Below are the code and all the weights of a small trained network. Each question names an input and a target symbol and asks about switching units off, where a switched-off unit gives its printed mean instead of its output.

import numpy as np


def w(rows, s, z=0):
    codes = np.array(rows[::2]) - 128.0
    scale = np.full(codes.shape[1], s)
    scale[-1] = z or s
    return codes * scale


def f(y):
    return np.maximum(y, 0)


def softmax(a):
    e = np.exp(a - a.max(-1, keepdims=True))
    return e / e.sum(-1, keepdims=True)


def log_softmax(a):
    a = a - a.max(-1, keepdims=True)
    return a - np.log(np.exp(a).sum(-1, keepdims=True))


def net(x, mask):
    ids = ['ΛΞΣαγεζημψ'.index(c) for c in x.split()]
    T = len(ids)
    res = E[ids] + P[:T]
    r = res
    for j in range(2):
        rows = slice(2 * j, 2 * j + 2)
        q, k, v = (r @ M[0][rows].T for M in (Q, K, V))
        z = softmax(np.where(np.tri(T) > 0, q @ k.T / 2**0.5, -1e9)) @ v
        o = O[0][rows]
        res = res + np.where(mask[j], z, o[:, -1]) @ o[:, :-1]
    y = f(res @ A[0][:, :-1].T + A[0][:, -1])
    res = res + np.where(mask[2:14], y, B[0][:, -1]) @ B[0][:, :-1]
    return log_softmax(res[-1] @ U[:, :-1].T + U[:, -1])


Q, K, V, O, A, B = {}, {}, {}, {}, {}, {}
E = w([
[102,77,133,33,82],'Λ',
[104,193,119,175,66],'Ξ',
[85,115,184,65,247],'Σ',
[103,120,79,59,112],'α',
[33,175,156,121,43],'γ',
[196,139,9,113,129],'ε',
[169,82,98,83,105],'ζ',
[46,166,46,48,110],'η',
[208,204,169,57,103],'μ',
[150,80,208,124,22],'ψ',
],0.013)
P = w([
[133,123,95,101,107],'0',
[145,132,108,98,112],'1',
[147,125,111,80,106],'2',
[150,129,117,71,105],'3',
[134,150,128,57,103],'4',
[133,164,140,47,100],'5',
[125,187,156,26,103],'6',
[114,204,172,22,98],'7',
[99,227,186,1,99],'8',
],0.0069)
Q[0] = w([
[69,98,181,182,212],'head 1',
[130,74,85,202,247],'head 1',
[99,183,99,65,123],'head 2',
[126,152,156,45,99],'head 2',
],0.011)
K[0] = w([
[105,116,114,142,6],'head 1',
[125,84,21,134,58],'head 1',
[158,193,184,73,149],'head 2',
[145,151,184,104,172],'head 2',
],0.012)
V[0] = w([
[66,3,137,158,153],'head 1',
[132,126,124,98,241],'head 1',
[35,59,20,192,127],'head 2',
[245,152,138,106,90],'head 2',
],0.007)
O[0] = w([
[200,126,232,46,169,47],'head 1',
[67,98,119,129,255,131],'head 1',
[180,221,136,56,141,10],'head 2',
[169,45,106,203,122,201],'head 2',
],0.0082,0.013)
A[0] = w([
[95,149,174,104,162,153],'neuron 1',
[81,102,154,119,105,120],'neuron 2',
[151,122,98,154,91,168],'neuron 3',
[100,128,101,82,168,92],'neuron 4',
[124,130,235,78,79,124],'neuron 5',
[112,129,114,156,60,73],'neuron 6',
[112,139,152,113,166,169],'neuron 7',
[124,119,127,175,168,137],'neuron 8',
[251,183,151,137,85,242],'neuron 9',
[123,134,133,154,124,100],'neuron 10',
[85,138,125,168,143,90],'neuron 11',
[166,94,145,117,123,253],'neuron 12',
],0.013,0.0053)
B[0] = w([
[142,108,50,172,138,140],'neuron 1',
[177,155,112,136,141,193],'neuron 2',
[100,142,122,148,155,238],'neuron 3',
[115,209,112,117,129,138],'neuron 4',
[223,77,96,134,48,149],'neuron 5',
[156,179,133,155,135,252],'neuron 6',
[129,131,80,165,114,139],'neuron 7',
[124,111,157,92,100,163],'neuron 8',
[176,181,197,129,248,144],'neuron 9',
[112,110,146,120,146,148],'neuron 10',
[133,55,178,95,158,172],'neuron 11',
[46,71,156,125,137,177],'neuron 12',
],0.011,0.013)
U = w([
[177,204,111,142,37,57],'Λ',
[193,138,48,137,235,73],'Ξ',
[150,138,103,128,155,56],'Σ',
[139,57,146,55,42,151],'α',
[80,167,138,79,123,184],'γ',
[210,107,170,171,161,2],'ε',
[108,213,178,150,188,122],'ζ',
[56,201,85,86,93,107],'η',
[52,73,250,95,254,174],'μ',
[86,117,67,228,84,177],'ψ',
],0.0083,0.0058)

Each question gives the input, a string of symbols that net reads in full, and the target symbol t.
The units are the heads (2 rows each of Q, K, V and O) and the neurons (one row each of A and B). Each row of codes is followed by its name. A weight is (code - 128) times the scale printed after its matrix; where a second scale follows, it is the last column's (O, A, B and U).
mask holds one flag per unit, heads first, then neurons. A switched-off unit (its flag False) gives its mean, the last column of its rows in O or B, instead of its output. The means were averaged over made-up inputs and are rounded, as every weight is.
A unit's drop is (log p(t) with every unit on - log p(t) with that unit switched off) / (log p(t) with every unit on - log p(t) with every unit switched off).
The circuit of an input: a set's keep is (log p(t) with only the set's units on - log p(t) with every unit switched off) / (log p(t) with every unit on - log p(t) with every unit switched off). Starting from the 12 units with the biggest drops (on a tie, the unit counted first), units are removed one at a time, each time the one whose removal leaves the highest keep (on an exact tie, the one counted first), for as long as the keep stays at least 0.8.
circuit, biggest first: the units of the circuit, biggest drop first
most important unit: the unit with the biggest drop
k most important neurons: the k neurons with the biggest drops, biggest first
which heads matter: for each layer, one digit per head in row order, 1 if its drop is at least 0.15 and else 0, layers parted by /
drop when u is switched off: that unit's drop, to one decimal
input μ ζ μ μ Σ ε, target μ: which heads matter	10
input ψ ψ Λ Ξ, target ζ: circuit, biggest first	head 1; neuron 9; head 2
input μ Σ Λ Λ γ γ Σ, target ψ: most important unit	head 2
input γ Λ ζ Λ Λ Λ α ζ Λ, target α: circuit, biggest first	head 1; neuron 5; head 2
input ψ ζ ε ψ Λ ψ, target ε: circuit, biggest first	neuron 9; head 1; neuron 5
input ψ ψ ψ Ξ γ, target Λ: circuit, biggest first	head 1; head 2; neuron 5
input μ μ γ Λ ψ μ Ξ μ, target ψ: circuit, biggest first	head 2; head 1
input Σ ε α μ Λ Λ ψ, target α: 2 most important neurons	neuron 5; neuron 6
input Σ γ Ξ α μ Λ, target μ: 2 most important neurons	neuron 12; neuron 6
input Λ Λ ε, target Ξ: which heads matter	01
input Σ ψ η μ μ Λ μ ζ η, target μ: which heads matter	11
input Ξ Σ μ Ξ, target μ: which heads matter	10
input α Λ γ ψ ψ Σ, target α: 3 most important neurons	neuron 5; neuron 6; neuron 3
input μ ε Ξ Λ μ Σ γ, target μ: 2 most important neurons	neuron 11; neuron 6
input Ξ Σ μ μ ε μ ε μ ζ, target μ: circuit, biggest first	head 1
input μ ψ Σ, target α: 4 most important neurons	neuron 3; neuron 6; neuron 5; neuron 9
input Λ Σ γ μ ψ, target α: 3 most important neurons	neuron 5; neuron 6; neuron 3
input γ Σ μ η μ, target μ: drop when head 2 is switched off	0.0
input Σ Λ μ γ Λ Λ μ Λ, target μ: drop when neuron 5 is switched off	0.1
input μ Λ μ μ μ μ Λ μ μ, target ψ: drop when head 2 is switched off	0.3
